Below are the code and all the weights of a small trained network. Each question names an input and a class and asks about switching units off, where a switched-off unit gives its printed mean instead of its output.

import numpy as np


def w(rows, s, z=0):
    codes = np.array(rows[::2]) - 128.0
    scale = np.full(codes.shape[1], s)
    scale[-1] = z or s
    return codes * scale


def norm(h):
    return h / np.sqrt((h * h).mean(-1, keepdims=True) + 1e-5)


def f(y):
    return np.maximum(y, 0)


def log_softmax(a):
    a = a - a.max(-1, keepdims=True)
    return a - np.log(np.exp(a).sum(-1, keepdims=True))


def net(x, mask):
    res = np.array(x, float).reshape(1, 4) / 4 @ E
    u = 0
    for l in range(4):
        y = f(norm(res) @ A[l][:, :-1].T + A[l][:, -1])
        res = res + np.where(mask[u : u + 7], y, B[l][:, -1]) @ B[l][:, :-1]
        u += 7
    return log_softmax(norm(res)[-1] @ U[:, :-1].T + U[:, -1])


A, B = {}, {}
E = w([
[116,247,113,207,138,147,156,71,103],'x0',
[121,118,42,81,113,154,103,56,143],'x1',
[127,129,128,127,128,126,129,128,127],'x2',
[125,100,204,123,244,154,123,74,148],'x3',
],0.014)
A[0] = w([
[113,104,123,78,122,129,133,143,133,146],'L0N0',
[140,63,58,87,17,127,125,248,123,236],'L0N1',
[134,92,35,73,119,134,122,8,124,163],'L0N2',
[120,150,109,152,109,136,131,88,150,3],'L0N3',
[133,189,65,150,15,117,126,185,122,108],'L0N4',
[125,133,82,132,62,123,124,145,135,50],'L0N5',
[129,14,129,70,143,127,115,160,132,108],'L0N6',
],0.017,0.0034)
B[0] = w([
[228,89,118,68,132,89,153,112,204,160],'L0N0',
[11,140,230,190,59,65,129,60,153,252],'L0N1',
[6,151,118,131,154,132,20,182,217,211],'L0N2',
[75,169,126,118,96,178,178,89,64,145],'L0N3',
[194,89,40,104,191,188,165,238,95,218],'L0N4',
[192,160,76,34,51,76,121,64,112,171],'L0N5',
[187,96,83,61,157,203,148,200,85,206],'L0N6',
],0.018,0.023)
A[1] = w([
[159,96,122,114,213,140,105,107,85,157],'L1N0',
[237,112,108,121,148,126,225,37,57,4],'L1N1',
[191,184,49,203,125,106,85,195,118,76],'L1N2',
[197,169,164,167,120,109,151,25,120,43],'L1N3',
[122,211,133,226,186,149,92,1,136,37],'L1N4',
[169,162,2,77,168,165,129,38,145,84],'L1N5',
[148,185,46,152,148,151,125,197,93,56],'L1N6',
],0.021,0.0023)
B[1] = w([
[148,100,142,94,125,129,124,155,132,206],'L1N0',
[202,134,251,180,91,54,158,173,132,195],'L1N1',
[96,156,100,108,122,111,177,113,98,204],'L1N2',
[236,144,134,88,100,158,107,84,117,165],'L1N3',
[109,95,93,213,140,173,158,64,185,224],'L1N4',
[27,106,120,112,130,161,95,123,116,196],'L1N5',
[152,162,84,114,113,124,129,115,83,253],'L1N6',
],0.026,0.012)
A[2] = w([
[214,114,176,121,96,99,176,93,57,7],'L2N0',
[255,90,125,157,114,151,206,141,119,186],'L2N1',
[192,107,137,70,233,161,73,201,114,28],'L2N2',
[191,141,139,151,95,156,81,118,141,14],'L2N3',
[180,88,51,76,161,130,116,88,134,74],'L2N4',
[123,143,85,106,114,116,42,106,136,34],'L2N5',
[136,144,167,185,161,145,102,36,157,40],'L2N6',
],0.026,0.0014)
B[2] = w([
[100,148,132,243,192,95,193,223,90,232],'L2N0',
[233,191,236,117,73,57,126,78,30,254],'L2N1',
[148,16,115,116,210,151,5,155,113,227],'L2N2',
[166,87,160,100,95,155,164,107,120,155],'L2N3',
[121,140,80,99,128,137,191,113,195,162],'L2N4',
[228,132,194,152,123,145,169,80,64,197],'L2N5',
[140,150,187,187,132,161,148,89,211,198],'L2N6',
],0.023,0.017)
A[3] = w([
[136,153,185,119,98,30,102,158,174,52],'L3N0',
[87,216,169,169,94,135,212,200,125,112],'L3N1',
[98,36,100,206,162,89,179,129,92,103],'L3N2',
[170,47,44,122,199,213,149,118,208,49],'L3N3',
[136,238,47,103,148,161,130,149,40,74],'L3N4',
[73,94,85,115,116,85,49,136,140,3],'L3N5',
[51,117,1,36,82,147,190,138,120,48],'L3N6',
],0.023,0.0035)
B[3] = w([
[134,147,108,119,73,112,51,89,128,216],'L3N0',
[121,107,65,89,156,85,188,163,213,254],'L3N1',
[82,118,205,188,155,112,84,184,134,192],'L3N2',
[94,154,3,129,111,158,142,185,127,178],'L3N3',
[79,157,112,114,159,167,149,45,41,212],'L3N4',
[218,104,87,94,106,111,218,123,93,178],'L3N5',
[145,131,212,107,139,198,50,83,117,187],'L3N6',
],0.029,0.019)
U = w([
[60,103,143,151,105,38,153,208,211,251],'0',
[210,71,208,151,161,91,69,206,51,95],'1',
[105,197,104,152,157,61,247,155,21,83],'2',
[215,157,207,203,108,137,186,66,159,123],'3',
[144,116,122,41,7,102,75,79,160,140],'4',
[145,64,16,61,173,201,66,206,131,106],'5',
[79,177,90,67,141,226,119,49,48,117],'6',
[51,159,61,204,140,212,136,105,224,103],'7',
],0.015,0.003)

Each question gives the input, the list of numbers given to net, and the class t.
The units are the neurons (one row each of A and B). Each row of codes is followed by its name. A weight is (code - 128) times the scale printed after its matrix; where a second scale follows, it is the last column's (A, B and U).
mask holds one flag per neuron, layer by layer. A switched-off neuron (its flag False) gives its mean, the last column of its row in B, instead of its output. The means were averaged over made-up inputs and are rounded, as every weight is.
A unit's drop is (log p(t) with every unit on - log p(t) with that unit switched off) / (log p(t) with every unit on - log p(t) with every unit switched off).
The circuit of an input: a set's keep is (log p(t) with only the set's units on - log p(t) with every unit switched off) / (log p(t) with every unit on - log p(t) with every unit switched off). Starting from the 12 units with the biggest drops (on a tie, the unit counted first), units are removed one at a time, each time the one whose removal leaves the highest keep (on an exact tie, the one counted first), for as long as the keep stays at least 0.8.
circuit, biggest first: the units of the circuit, biggest drop first
most important unit: the unit with the biggest drop
top k neurons: the k neurons with the biggest drops, biggest first
k most important neurons of layer l: the k neurons of layer l with the biggest drops, biggest first
drop when u is switched off: that unit's drop, to one decimal
input [0,4,-1,8], class 5: circuit, biggest first => L0N1
input [-3,1,-1,-6], class 4: top 3 neurons => L0N1, L2N0, L0N5
input [1,-7,-6,7], class 3: top 4 neurons => L0N6, L0N4, L0N2, L1N4
input [-1,6,4,-5], class 4: top 3 neurons => L0N1, L2N0, L0N5
input [-5,0,-8,-2], class 0: top 2 neurons => L0N1, L0N2
input [4,-5,5,4], class 3: top 3 neurons => L0N2, L0N4, L0N6
input [1,-1,-2,2], class 3: 4 most important neurons of layer 0 => L0N4, L0N6, L0N2, L0N0
input [2,-7,6,1], class 3: top 2 neurons => L0N4, L0N2
input [0,-2,0,-2], class 0: top 2 neurons => L0N1, L0N6
input [-7,2,-4,-1], class 4: top 2 neurons => L0N1, L2N0
input [4,5,-6,4], class 7: top 3 neurons => L0N4, L0N6, L2N1
input [1,6,6,1], class 7: top 4 neurons => L0N6, L0N4, L2N1, L2N2
input [-8,6,-8,-1], class 4: top 2 neurons => L0N1, L0N4
input [-3,7,-2,1], class 5: most important unit => L0N6
input [1,-6,-1,4], class 3: top 2 neurons => L0N2, L0N6
input [5,-7,5,1], class 3: top 4 neurons => L0N4, L0N2, L0N6, L1N4
input [0,3,3,5], class 5: top 2 neurons => L0N1, L2N1
input [0,-4,3,-5], class 0: 3 most important neurons of layer 0 => L0N1, L0N6, L0N2
input [3,-6,-5,1], class 3: 2 most important neurons of layer 0 => L0N4, L0N2
input [-4,1,-6,-1], class 4: most important unit => L0N1
input [0,6,-4,0], class 4: 2 most important neurons of layer 2 => L2N0, L2N2
input [-6,-5,8,-1], class 0: 3 most important neurons of layer 0 => L0N1, L0N2, L0N4
input [-1,3,-7,-8], class 4: 2 most important neurons of layer 0 => L0N1, L0N5
input [-7,3,7,8], class 5: drop when L0N0 is switched off => 0.0
input [-5,7,-4,-7], class 4: drop when L2N0 is switched off => 0.4
input [2,1,6,1], class 7: drop when L2N1 is switched off => 0.1
input [2,5,-6,8], class 7: drop when L0N6 is switched off => 0.7
